Below are the code and all the weights of a small trained network. Each question names an input and a class and asks about switching units off, where a switched-off unit gives its printed mean instead of its output.

import numpy as np


def w(rows, s, z=0):
    codes = np.array(rows[::2]) - 128.0
    scale = np.full(codes.shape[1], s)
    scale[-1] = z or s
    return codes * scale


def norm(h):
    return h / np.sqrt((h * h).mean(-1, keepdims=True) + 1e-5)


def f(y):
    return np.maximum(y, 0)


def log_softmax(a):
    a = a - a.max(-1, keepdims=True)
    return a - np.log(np.exp(a).sum(-1, keepdims=True))


def net(x, mask):
    res = np.array(x, float).reshape(1, 5) / 4 @ E
    u = 0
    for l in range(4):
        y = f(norm(res) @ A[l][:, :-1].T + A[l][:, -1])
        res = res + np.where(mask[u : u + 8], y, B[l][:, -1]) @ B[l][:, :-1]
        u += 8
    return log_softmax(norm(res)[-1] @ U[:, :-1].T + U[:, -1])


A, B = {}, {}
E = w([
[191,79,99,119,171,169,109,184,127,149],'x0',
[151,193,67,33,254,97,137,122,99,30],'x1',
[143,128,92,91,94,92,111,156,94,195],'x2',
[223,135,93,165,106,115,74,137,238,93],'x3',
[142,175,105,188,156,160,36,57,114,207],'x4',
],0.0074)
A[0] = w([
[166,58,123,146,136,166,146,155,150,198,156],'L0N0',
[75,185,188,80,54,57,105,84,162,109,7],'L0N1',
[140,145,105,71,47,89,141,206,98,114,16],'L0N2',
[140,219,134,177,145,186,110,62,96,138,96],'L0N3',
[192,160,132,108,102,70,54,57,81,230,58],'L0N4',
[93,137,195,126,120,173,139,112,146,81,125],'L0N5',
[126,147,127,81,113,97,149,166,95,195,101],'L0N6',
[187,175,117,125,118,3,136,167,153,191,87],'L0N7',
],0.0075,0.0014)
B[0] = w([
[95,146,165,37,128,213,116,112,146,93,243],'L0N0',
[248,200,185,126,161,112,76,129,112,183,216],'L0N1',
[145,198,90,149,183,133,185,123,167,173,206],'L0N2',
[141,98,110,218,186,137,147,230,145,182,251],'L0N3',
[132,180,71,115,158,106,224,101,141,139,253],'L0N4',
[142,97,129,129,129,138,189,107,83,146,207],'L0N5',
[131,40,61,136,108,67,179,38,62,140,192],'L0N6',
[148,95,112,199,134,145,117,54,111,2,200],'L0N7',
],0.0079,0.0045)
A[1] = w([
[108,187,180,42,98,60,204,231,203,131,144],'L1N0',
[174,122,84,157,74,145,151,86,222,125,63],'L1N1',
[62,149,93,125,171,90,159,96,250,115,250],'L1N2',
[117,50,173,30,85,190,92,176,169,235,93],'L1N3',
[44,170,80,26,248,67,46,180,125,114,77],'L1N4',
[229,133,79,136,66,175,219,116,54,98,46],'L1N5',
[170,126,117,138,66,136,66,68,215,84,226],'L1N6',
[193,143,114,141,217,253,179,121,87,126,150],'L1N7',
],0.006,0.0016)
B[1] = w([
[193,183,121,137,196,219,90,171,141,233,170],'L1N0',
[226,176,93,182,178,179,203,109,20,114,190],'L1N1',
[132,50,131,216,156,115,161,253,20,184,181],'L1N2',
[128,227,51,202,118,128,53,73,196,132,174],'L1N3',
[35,168,81,118,9,164,85,77,214,5,179],'L1N4',
[142,100,151,139,176,105,186,58,239,240,191],'L1N5',
[78,31,91,62,114,134,142,118,60,126,193],'L1N6',
[126,23,148,34,128,14,108,155,143,143,254],'L1N7',
],0.006,0.0076)
A[2] = w([
[122,176,165,173,151,48,105,133,134,162,7],'L2N0',
[184,130,123,221,143,152,59,101,109,96,172],'L2N1',
[132,30,156,118,155,135,104,85,136,128,163],'L2N2',
[158,254,148,139,147,121,80,110,79,133,104],'L2N3',
[153,117,168,178,149,157,124,127,109,69,107],'L2N4',
[83,193,72,110,124,131,95,147,110,68,79],'L2N5',
[123,99,165,36,163,139,82,85,215,120,101],'L2N6',
[34,111,174,83,118,117,110,121,23,170,183],'L2N7',
],0.0073,0.002)
B[2] = w([
[132,107,244,71,152,199,73,77,140,120,175],'L2N0',
[65,144,161,40,108,100,119,209,39,63,252],'L2N1',
[125,143,139,135,143,50,115,101,156,81,235],'L2N2',
[226,110,174,22,80,89,36,143,164,172,175],'L2N3',
[98,66,115,73,163,58,96,44,83,42,172],'L2N4',
[56,253,36,172,71,176,138,189,186,175,165],'L2N5',
[129,162,148,123,115,63,67,72,150,207,211],'L2N6',
[254,8,49,88,109,125,43,154,41,37,221],'L2N7',
],0.0067,0.0043)
A[3] = w([
[143,147,167,86,112,180,208,158,154,136,48],'L3N0',
[125,114,79,60,161,72,116,140,212,175,2],'L3N1',
[97,137,152,150,17,254,155,51,95,202,64],'L3N2',
[95,203,54,105,214,112,122,186,143,164,142],'L3N3',
[116,193,64,154,177,117,133,97,175,40,223],'L3N4',
[215,124,171,182,53,51,97,239,123,105,181],'L3N5',
[141,188,202,130,115,112,128,99,56,119,161],'L3N6',
[92,70,248,137,147,79,83,185,149,89,168],'L3N7',
],0.0071,0.0012)
B[3] = w([
[46,141,157,118,201,144,117,187,74,130,162],'L3N0',
[117,178,156,143,122,149,96,122,207,160,253],'L3N1',
[85,203,96,110,113,171,143,163,150,78,214],'L3N2',
[113,150,234,120,90,212,112,148,116,139,244],'L3N3',
[98,104,138,204,39,156,179,89,37,137,210],'L3N4',
[92,75,59,43,100,119,126,180,137,178,200],'L3N5',
[126,133,121,94,164,127,34,73,218,1,186],'L3N6',
[66,165,83,206,119,83,192,21,165,144,214],'L3N7',
],0.0083,0.0052)
U = w([
[67,189,79,134,1,251,133,145,116,73,116],'0',
[176,12,38,107,131,129,105,149,20,58,146],'1',
[128,123,60,183,173,70,197,44,158,111,186],'2',
[186,145,153,49,140,116,12,114,228,124,131],'3',
[149,152,184,145,229,232,176,233,71,207,122],'4',
[163,121,136,188,107,55,128,189,173,153,2],'5',
],0.009,0.0049)

Each question gives the input, the list of numbers given to net, and the class t.
The units are the neurons (one row each of A and B). Each row of codes is followed by its name. A weight is (code - 128) times the scale printed after its matrix; where a second scale follows, it is the last column's (A, B and U).
mask holds one flag per neuron, layer by layer. A switched-off neuron (its flag False) gives its mean, the last column of its row in B, instead of its output. The means were averaged over made-up inputs and are rounded, as every weight is.
A unit's drop is (log p(t) with every unit on - log p(t) with that unit switched off) / (log p(t) with every unit on - log p(t) with every unit switched off).
most important unit: the unit with the biggest drop
top k neurons: the k neurons with the biggest drops, biggest first
top k neurons in layer l: the k neurons of layer l with the biggest drops, biggest first
input [-8,-7,-4,-5,6], class 3: top 3 neurons in layer 3 : L3N6, L3N4, L3N3
input [6,0,8,-6,0], class 2: most important unit : L0N6
input [-6,-2,-1,6,4], class 1: top 2 neurons in layer 1 : L1N6, L1N1
input [-7,4,1,-6,-7], class 3: top 2 neurons : L0N1, L1N0
input [-5,-7,0,-8,-8], class 1: top 2 neurons in layer 1 : L1N4, L1N1
input [-6,6,-5,-3,5], class 0: top 2 neurons in layer 0 : L0N6, L0N7
input [-4,2,3,-6,-3], class 1: top 2 neurons : L0N6, L2N7
input [-6,-5,2,-7,-7], class 1: top 2 neurons in layer 2 : L2N7, L2N5
input [4,4,2,-3,-5], class 4: top 2 neurons in layer 2 : L2N7, L2N3
input [-1,-7,-5,4,-8], class 4: top 2 neurons in layer 1 : L1N0, L1N4
input [1,6,-4,6,7], class 4: top 2 neurons : L0N3, L3N3
input [4,-1,-5,-2,2], class 2: top 3 neurons in layer 2 : L2N2, L2N3, L2N5
input [4,-5,8,7,-8], class 2: top 3 neurons : L0N7, L1N5, L0N2
input [4,-8,8,-2,1], class 0: most important unit : L3N2
input [5,-8,-5,-6,6], class 0: top 2 neurons : L3N2, L1N3
input [-1,5,5,0,6], class 4: top 2 neurons : L3N3, L0N4
input [4,-3,2,4,6], class 4: top 3 neurons : L0N4, L1N1, L2N7
input [6,-7,8,-2,-5], class 2: top 2 neurons : L0N6, L1N5
input [2,-6,-4,-4,-8], class 4: top 2 neurons : L3N0, L1N0
input [-2,2,8,0,-2], class 2: top 2 neurons in layer 0 : L0N7, L0N6
input [1,3,-3,7,-8], class 4: most important unit : L1N0
